Here is a tiny trained network, its code and every weight. The questions are about switching its units off for an input and a class, where a switched-off unit gives its printed mean instead of its output.

import numpy as np


def w(rows, s, z=0):
    codes = np.array(rows[::2]) - 128.0
    scale = np.full(codes.shape[1], s)
    scale[-1] = z or s
    return codes * scale


def norm(h):
    return h / np.sqrt((h * h).mean(-1, keepdims=True) + 1e-5)


def f(y):
    return np.maximum(y, 0)


def log_softmax(a):
    a = a - a.max(-1, keepdims=True)
    return a - np.log(np.exp(a).sum(-1, keepdims=True))


def net(x, mask):
    res = np.array(x, float).reshape(1, 4) / 4 @ E
    u = 0
    for l in range(4):
        y = f(norm(res) @ A[l][:, :-1].T + A[l][:, -1])
        res = res + np.where(mask[u : u + 9], y, B[l][:, -1]) @ B[l][:, :-1]
        u += 9
    return log_softmax(norm(res)[-1] @ U[:, :-1].T + U[:, -1])


A, B = {}, {}
E = w([
[2,64,102,190],'x0',
[176,109,61,84],'x1',
[133,236,114,83],'x2',
[174,178,88,249],'x3',
],0.00032)
A[0] = w([
[198,151,142,243,48],'0.n0',
[181,69,223,233,91],'0.n1',
[104,41,254,163,18],'0.n2',
[8,100,107,128,13],'0.n3',
[152,29,73,152,210],'0.n4',
[43,139,158,120,2],'0.n5',
[224,208,184,125,81],'0.n6',
[49,148,61,184,101],'0.n7',
[58,201,54,50,38],'0.n8',
],0.0014,0.00069)
B[0] = w([
[136,32,192,123,227],'0.n0',
[134,3,194,131,219],'0.n1',
[136,187,110,27,188],'0.n2',
[51,194,67,73,202],'0.n3',
[194,168,101,108,254],'0.n4',
[6,164,194,64,159],'0.n5',
[96,199,95,120,251],'0.n6',
[157,96,142,193,223],'0.n7',
[211,112,162,180,200],'0.n8',
],0.0019,0.00069)
A[1] = w([
[134,106,143,72,87],'1.n0',
[169,16,109,141,156],'1.n1',
[115,117,140,47,103],'1.n2',
[49,114,145,142,44],'1.n3',
[191,85,79,173,6],'1.n4',
[106,119,2,193,47],'1.n5',
[166,65,37,150,5],'1.n6',
[162,79,32,140,38],'1.n7',
[87,61,46,167,37],'1.n8',
],0.0018,0.0012)
B[1] = w([
[144,77,138,142,165],'1.n0',
[150,199,133,176,254],'1.n1',
[154,59,164,145,204],'1.n2',
[77,196,117,69,156],'1.n3',
[103,110,184,48,156],'1.n4',
[93,7,103,149,165],'1.n5',
[184,56,135,18,152],'1.n6',
[187,99,129,48,157],'1.n7',
[176,226,31,48,161],'1.n8',
],0.0021,0.00089)
A[2] = w([
[139,115,104,249,79],'2.n0',
[77,210,133,68,118],'2.n1',
[124,252,90,177,109],'2.n2',
[75,110,132,58,136],'2.n3',
[8,116,146,85,39],'2.n4',
[22,123,135,106,2],'2.n5',
[35,159,116,218,199],'2.n6',
[126,121,110,28,57],'2.n7',
[24,98,165,108,42],'2.n8',
],0.0019,0.00085)
B[2] = w([
[225,73,193,217,213],'2.n0',
[169,192,80,200,239],'2.n1',
[98,216,151,2,233],'2.n2',
[107,136,166,209,226],'2.n3',
[26,203,200,247,218],'2.n4',
[5,252,169,208,187],'2.n5',
[240,52,150,137,254],'2.n6',
[156,83,101,237,220],'2.n7',
[65,253,133,185,202],'2.n8',
],0.0018,0.00078)
A[3] = w([
[44,179,106,55,165],'3.n0',
[100,66,209,53,64],'3.n1',
[154,115,109,17,51],'3.n2',
[171,43,126,100,102],'3.n3',
[139,95,2,126,51],'3.n4',
[177,192,111,92,119],'3.n5',
[178,192,201,101,254],'3.n6',
[75,86,177,165,28],'3.n7',
[138,107,7,124,17],'3.n8',
],0.0025,0.00095)
B[3] = w([
[178,229,190,182,159],'3.n0',
[2,65,182,54,144],'3.n1',
[79,91,135,200,155],'3.n2',
[82,202,172,94,182],'3.n3',
[181,31,35,76,149],'3.n4',
[165,72,64,89,184],'3.n5',
[85,83,73,118,250],'3.n6',
[152,179,80,77,148],'3.n7',
[161,81,10,76,143],'3.n8',
],0.0026,0.0023)
U = w([
[247,250,7,9,32],'0',
[238,57,238,35,3],'1',
[248,7,245,250,154],'2',
[6,251,247,250,196],'3',
[251,11,2,7,252],'4',
[20,6,246,12,151],'5',
],0.0035,0.0034)

Each question gives the input, the list of numbers given to net, and the class t.
The units are the neurons (one row each of A and B). Each row of codes is followed by its name. A weight is (code - 128) times the scale printed after its matrix; where a second scale follows, it is the last column's (A, B and U).
mask holds one flag per neuron, layer by layer. A switched-off neuron (its flag False) gives its mean, the last column of its row in B, instead of its output. The means were averaged over made-up inputs and are rounded, as every weight is.
A unit's drop is (log p(t) with every unit on - log p(t) with that unit switched off) / (log p(t) with every unit on - log p(t) with every unit switched off).
The circuit of an input: a set's keep is (log p(t) with only the set's units on - log p(t) with every unit switched off) / (log p(t) with every unit on - log p(t) with every unit switched off). Starting from the 12 units with the biggest drops (on a tie, the unit counted first), units are removed one at a time, each time the one whose removal leaves the highest keep (on an exact tie, the one counted first), for as long as the keep stays at least 0.8.
circuit, biggest first: the units of the circuit, biggest drop first
most important unit: the unit with the biggest drop
top k neurons: the k neurons with the biggest drops, biggest first
top k neurons in layer l: the k neurons of layer l with the biggest drops, biggest first
drop when u is switched off: that unit's drop, to one decimal
input [5,-8,7,6], class 2: circuit, biggest first : (2.n6; 2.n0)
input [-8,-5,-1,6], class 4: top 3 neurons in layer 1 : (1.n2; 1.n5; 1.n0)
input [4,-6,6,4], class 2: circuit, biggest first : (2.n6)
input [-8,-6,1,4], class 4: circuit, biggest first : (3.n5; 3.n6)
input [-8,3,-6,-5], class 5: circuit, biggest first : (2.n1; 3.n1)
input [-7,1,0,-6], class 5: top 4 neurons : (1.n2; 1.n1; 0.n4; 1.n0)
input [-3,6,-4,-6], class 5: top 2 neurons : (2.n1; 1.n2)
input [-4,0,-7,-1], class 5: top 3 neurons : (2.n1; 0.n1; 0.n2)
input [-4,3,-2,-4], class 5: top 2 neurons : (2.n1; 1.n2)
input [-4,-3,4,7], class 4: top 2 neurons in layer 3 : (3.n5; 3.n6)
input [-6,-6,-1,1], class 5: top 2 neurons : (0.n1; 0.n0)
input [-3,-2,1,4], class 4: top 2 neurons in layer 0 : (0.n6; 0.n7)
input [6,4,8,7], class 2: top 2 neurons : (2.n0; 1.n5)
input [5,4,6,-3], class 3: most important unit : 0.n3
input [-2,-4,0,1], class 5: top 2 neurons : (0.n1; 2.n1)
input [0,-4,5,-6], class 3: drop when 0.n5 is switched off : 0.2
input [-5,-5,-6,0], class 5: drop when 3.n1 is switched off : 0.1
input [-5,-1,-7,-1], class 5: drop when 0.n1 is switched off : 0.2
